Here is a tiny trained network, its code and every weight. The questions are about switching its units off for an input and a class, where a switched-off unit gives its printed mean instead of its output.

import numpy as np


def w(rows, s, z=0):
    codes = np.array(rows[::2]) - 128.0
    scale = np.full(codes.shape[1], s)
    scale[-1] = z or s
    return codes * scale


def norm(h):
    return h / np.sqrt((h * h).mean(-1, keepdims=True) + 1e-5)


def f(y):
    return y / 2 * (1 + np.tanh(0.7978845608 * (y + 0.044715 * y**3)))


def log_softmax(a):
    a = a - a.max(-1, keepdims=True)
    return a - np.log(np.exp(a).sum(-1, keepdims=True))


def net(x, mask):
    res = np.array(x, float).reshape(1, 5) / 4 @ E
    u = 0
    for l in range(2):
        y = f(norm(res) @ A[l][:, :-1].T + A[l][:, -1])
        res = res + np.where(mask[u : u + 4], y, B[l][:, -1]) @ B[l][:, :-1]
        u += 4
    return log_softmax(norm(res)[-1] @ U[:, :-1].T + U[:, -1])


A, B = {}, {}
E = w([
[171,129,26,84,88,247,127,2,88,223,200],'x0',
[50,137,227,201,48,173,163,163,179,227,203],'x1',
[199,160,169,46,103,73,112,238,33,185,248],'x2',
[33,37,54,224,152,67,143,116,39,146,175],'x3',
[147,15,146,102,40,204,132,180,62,88,73],'x4',
],0.0008)
A[0] = w([
[120,4,127,110,59,213,116,198,73,119,40,87],'0.n0',
[82,211,77,153,222,56,107,97,192,199,159,113],'0.n1',
[120,135,165,119,119,123,141,154,108,88,125,6],'0.n2',
[228,234,211,30,105,197,115,142,243,114,70,39],'0.n3',
],0.0025,0.0024)
B[0] = w([
[172,252,196,157,122,71,166,9,164,66,241,205],'0.n0',
[198,104,224,129,3,170,171,82,88,27,169,203],'0.n1',
[166,126,122,206,93,132,102,79,227,207,117,60],'0.n2',
[26,29,66,241,139,63,155,101,20,123,194,251],'0.n3',
],0.0026,0.0014)
A[1] = w([
[160,140,55,88,108,224,133,53,84,192,163,121],'1.n0',
[66,108,98,191,141,190,143,33,251,100,12,3],'1.n1',
[110,144,202,147,152,58,131,218,154,65,85,161],'1.n2',
[45,145,206,181,74,182,149,164,213,252,169,94],'1.n3',
],0.0026,0.00054)
B[1] = w([
[91,97,168,187,134,73,111,165,252,164,42,248],'1.n0',
[183,152,157,50,109,82,102,246,46,213,234,220],'1.n1',
[128,102,76,138,93,194,115,47,211,247,111,233],'1.n2',
[195,120,31,57,212,88,89,96,89,36,45,229],'1.n3',
],0.0028,0.0016)
U = w([
[160,151,148,58,115,105,109,228,68,224,188,178],'0',
[119,93,115,170,113,126,114,101,252,224,58,184],'1',
[61,64,95,205,130,94,153,107,47,108,157,154],'2',
[173,185,201,140,80,133,165,44,151,46,176,141],'3',
[165,135,64,58,194,115,101,108,105,51,42,150],'4',
[76,170,139,144,143,204,141,161,125,105,108,43],'5',
[92,175,140,134,147,254,149,186,122,119,80,4],'6',
],0.0061,0.0027)

Each question gives the input, the list of numbers given to net, and the class t.
The units are the neurons (one row each of A and B). Each row of codes is followed by its name. A weight is (code - 128) times the scale printed after its matrix; where a second scale follows, it is the last column's (A, B and U).
mask holds one flag per neuron, layer by layer. A switched-off neuron (its flag False) gives its mean, the last column of its row in B, instead of its output. The means were averaged over made-up inputs and are rounded, as every weight is.
A unit's drop is (log p(t) with every unit on - log p(t) with that unit switched off) / (log p(t) with every unit on - log p(t) with every unit switched off).
The circuit of an input: a set's keep is (log p(t) with only the set's units on - log p(t) with every unit switched off) / (log p(t) with every unit on - log p(t) with every unit switched off). Starting from all 8 units, units are removed one at a time, each time the one whose removal leaves the highest keep (on an exact tie, the one counted first), for as long as the keep stays at least 0.8.
units of the circuit, in order: the units of the circuit, biggest drop first
unit that matters most: the unit with the biggest drop
k most important neurons: the k neurons with the biggest drops, biggest first
k most important neurons of layer l: the k neurons of layer l with the biggest drops, biggest first
input [-5,3,-7,7,-6], class 0: 4 most important neurons => (1.n1; 0.n3; 0.n0; 1.n0)
input [-8,4,-3,-7,7], class 1: units of the circuit, in order => (1.n2)
input [-5,7,4,-2,2], class 4: units of the circuit, in order => (1.n3; 1.n1)
input [-7,8,-6,-6,7], class 4: 3 most important neurons => (1.n3; 0.n1; 1.n0)
input [3,-4,3,5,-6], class 3: 2 most important neurons => (0.n1; 0.n3)
input [8,7,5,-4,6], class 1: units of the circuit, in order => (1.n0; 1.n1)
input [-8,-4,3,2,8], class 1: 2 most important neurons => (1.n2; 0.n1)
input [6,-4,0,-8,5], class 2: 3 most important neurons => (0.n3; 1.n2; 1.n3)
input [5,5,-5,6,-7], class 3: 3 most important neurons => (0.n1; 0.n3; 1.n2)
input [6,-1,1,1,-3], class 1: 2 most important neurons => (1.n0; 0.n0)
input [-6,-3,-6,5,-4], class 0: 2 most important neurons of layer 1 => (1.n1; 1.n0)
input [-8,-8,5,-1,2], class 1: units of the circuit, in order => (1.n2; 1.n3)
input [6,-6,1,-2,5], class 1: 4 most important neurons => (1.n0; 0.n1; 1.n3; 1.n1)
input [4,6,2,-4,5], class 4: 3 most important neurons => (1.n3; 0.n1; 1.n2)
input [8,-5,-6,-5,-4], class 1: units of the circuit, in order => (1.n0)
input [8,-5,0,5,2], class 1: units of the circuit, in order => (1.n0; 0.n3)
input [0,6,4,0,-7], class 3: 2 most important neurons => (0.n1; 1.n1)
input [7,0,-7,5,-1], class 0: 3 most important neurons => (1.n1; 0.n3; 1.n2)
input [5,0,5,-7,6], class 2: units of the circuit, in order => (0.n3; 1.n1)
input [-4,-3,-2,-1,2], class 1: unit that matters most => 1.n2
input [7,-7,0,2,6], class 1: 3 most important neurons of layer 1 => (1.n0; 1.n3; 1.n1)
input [-6,6,-6,6,5], class 0: units of the circuit, in order => (1.n1; 0.n3)
input [-4,5,3,2,-1], class 4: units of the circuit, in order => (1.n3; 0.n3)
input [-6,7,-3,-3,-6], class 4: 2 most important neurons => (1.n3; 0.n0)
input [0,3,-8,6,-5], class 0: 3 most important neurons => (1.n1; 0.n3; 0.n0)
input [3,1,2,-4,5], class 3: 2 most important neurons => (0.n0; 1.n1)
input [-7,6,2,-8,-6], class 2: most important neuron of layer 1 => (1.n0)
input [2,-2,-7,7,-5], class 0: 2 most important neurons of layer 0 => (0.n3; 0.n0)
